Here is a tiny trained network, its code and every weight. The questions are about switching its units off for an input and a class, where a switched-off unit gives its printed mean instead of its output.

import numpy as np


def w(rows, s, z=0):
    codes = np.array(rows[::2]) - 128.0
    scale = np.full(codes.shape[1], s)
    scale[-1] = z or s
    return codes * scale


def norm(h):
    return h / np.sqrt((h * h).mean(-1, keepdims=True) + 1e-5)


def f(y):
    return np.maximum(y, 0)


def log_softmax(a):
    a = a - a.max(-1, keepdims=True)
    return a - np.log(np.exp(a).sum(-1, keepdims=True))


def net(x, mask):
    res = np.array(x, float).reshape(1, 2) / 4 @ E
    u = 0
    for l in range(4):
        y = f(norm(res) @ A[l][:, :-1].T + A[l][:, -1])
        res = res + np.where(mask[u : u + 6], y, B[l][:, -1]) @ B[l][:, :-1]
        u += 6
    return log_softmax(norm(res)[-1] @ U[:, :-1].T + U[:, -1])


A, B = {}, {}
E = w([
[137,142,132,143,147,1,184,100,81,126,104,76],'x0',
[85,101,117,116,84,160,98,30,54,193,87,172],'x1',
],0.0047)
A[0] = w([
[132,122,130,141,122,109,139,126,107,135,111,130,23],'L0N0',
[87,128,112,127,119,125,119,124,152,150,132,136,2],'L0N1',
[138,131,129,122,127,117,131,126,112,126,120,135,101],'L0N2',
[115,128,126,128,125,7,140,69,69,144,127,116,118],'L0N3',
[122,133,120,135,136,118,140,111,111,130,120,112,68],'L0N4',
[118,126,123,131,122,106,138,73,67,137,118,128,77],'L0N5',
],0.012,0.00073)
B[0] = w([
[125,135,131,140,142,142,172,124,117,122,125,75,151],'L0N0',
[129,128,145,137,149,118,113,154,148,113,152,131,141],'L0N1',
[159,189,161,81,100,105,103,139,141,118,46,158,140],'L0N2',
[231,111,178,136,166,170,220,154,23,55,1,66,247],'L0N3',
[145,132,127,147,148,112,146,130,93,106,142,111,152],'L0N4',
[115,154,109,117,126,55,131,117,160,139,143,132,190],'L0N5',
],0.0088,0.015)
A[1] = w([
[184,144,150,110,147,76,142,142,81,80,93,168,2],'L1N0',
[89,105,119,127,97,58,109,2,32,190,99,136,197],'L1N1',
[139,124,114,106,134,121,177,102,106,113,85,114,228],'L1N2',
[160,117,129,122,137,87,194,80,26,104,62,92,11],'L1N3',
[89,134,113,109,102,32,81,67,134,179,140,163,117],'L1N4',
[123,115,135,167,116,96,143,141,85,166,139,134,2],'L1N5',
],0.0085,0.00066)
B[1] = w([
[220,105,114,56,64,143,130,102,46,87,96,146,200],'L1N0',
[104,168,128,122,134,2,133,116,165,171,137,147,150],'L1N1',
[193,157,200,144,188,118,69,129,147,156,92,104,186],'L1N2',
[184,131,157,125,152,96,166,143,34,76,71,70,249],'L1N3',
[105,152,129,114,124,129,99,107,161,173,109,162,140],'L1N4',
[149,129,105,181,128,157,159,86,112,137,146,75,132],'L1N5',
],0.0077,0.016)
A[2] = w([
[159,138,141,154,176,2,176,197,156,62,147,42,253],'L2N0',
[187,105,152,113,110,203,108,144,73,94,90,141,99],'L2N1',
[193,165,156,134,159,87,165,95,81,107,73,91,221],'L2N2',
[75,154,67,131,103,38,179,92,161,149,140,113,85],'L2N3',
[136,94,122,122,108,139,216,58,2,133,52,118,174],'L2N4',
[113,113,140,114,155,89,179,177,75,52,128,154,183],'L2N5',
],0.0077,0.00064)
B[2] = w([
[128,107,132,125,128,48,180,70,8,149,97,101,237],'L2N0',
[116,114,111,148,134,154,148,143,131,120,161,91,214],'L2N1',
[179,152,183,134,153,164,94,148,96,130,78,135,253],'L2N2',
[124,132,120,101,137,104,126,94,150,127,136,162,138],'L2N3',
[121,142,132,120,155,90,143,137,153,125,127,138,242],'L2N4',
[193,150,161,105,116,139,106,205,165,120,117,151,196],'L2N5',
],0.011,0.014)
A[3] = w([
[156,119,124,114,73,112,138,140,85,128,140,129,54],'L3N0',
[153,130,139,133,120,185,108,131,142,97,88,127,12],'L3N1',
[148,97,136,118,110,129,158,142,79,127,116,151,2],'L3N2',
[127,133,137,124,119,111,111,109,125,146,106,149,49],'L3N3',
[98,121,96,149,122,169,219,118,167,81,8,133,39],'L3N4',
[161,135,143,121,144,74,161,159,110,96,111,108,220],'L3N5',
],0.015,0.00075)
B[3] = w([
[131,135,137,148,149,142,120,158,157,125,138,113,175],'L3N0',
[111,103,116,142,131,128,151,128,112,116,149,105,165],'L3N1',
[142,134,136,106,157,131,131,153,162,102,145,142,195],'L3N2',
[114,145,100,140,81,104,132,124,161,110,113,128,138],'L3N3',
[150,133,170,129,114,148,3,133,106,208,176,171,162],'L3N4',
[182,142,165,124,123,125,118,102,58,135,45,121,250],'L3N5',
],0.012,0.021)
U = w([
[253,144,198,116,143,97,140,154,38,114,11,97,197],'0',
[80,59,83,166,107,226,137,186,173,111,220,96,97],'1',
[82,163,94,107,75,49,92,92,224,188,119,197,6],'2',
],0.0062,0.0015)

Each question gives the input, the list of numbers given to net, and the class t.
The units are the neurons (one row each of A and B). Each row of codes is followed by its name. A weight is (code - 128) times the scale printed after its matrix; where a second scale follows, it is the last column's (A, B and U).
mask holds one flag per neuron, layer by layer. A switched-off neuron (its flag False) gives its mean, the last column of its row in B, instead of its output. The means were averaged over made-up inputs and are rounded, as every weight is.
A unit's drop is (log p(t) with every unit on - log p(t) with that unit switched off) / (log p(t) with every unit on - log p(t) with every unit switched off).
unit that matters most: the unit with the biggest drop
k most important neurons: the k neurons with the biggest drops, biggest first
k most important neurons of layer l: the k neurons of layer l with the biggest drops, biggest first
drop of u: that unit's drop, to one decimal
input [-6,4], class 1: 4 most important neurons	[L0N3; L1N3; L3N5; L0N5]
input [-2,4], class 2: unit that matters most	L0N3
input [-4,4], class 2: 2 most important neurons	[L0N3; L1N3]
input [-2,-1], class 1: 4 most important neurons of layer 2	[L2N4; L2N0; L2N2; L2N5]
input [-4,-3], class 1: 2 most important neurons	[L0N5; L1N1]
input [-7,-6], class 1: 3 most important neurons of layer 1	[L1N1; L1N3; L1N2]
input [-6,-3], class 1: 4 most important neurons	[L0N5; L1N3; L0N3; L2N0]
input [-1,3], class 2: 2 most important neurons of layer 1	[L1N3; L1N4]
input [-5,0], class 1: 2 most important neurons	[L1N3; L0N3]
input [-5,5], class 2: 3 most important neurons	[L0N3; L1N3; L3N5]
input [-1,0], class 1: 4 most important neurons of layer 2	[L2N4; L2N0; L2N5; L2N2]
input [-7,6], class 2: 2 most important neurons of layer 1	[L1N3; L1N0]
input [-3,-1], class 1: 3 most important neurons of layer 2	[L2N0; L2N4; L2N2]
input [-7,8], class 2: 2 most important neurons	[L0N3; L1N3]
input [-7,-5], class 1: most important neuron	[L0N5]
input [-6,0], class 1: drop of L3N5	0.7
input [-4,1], class 1: drop of L0N5	0.6
input [-6,1], class 1: drop of L1N3	0.9
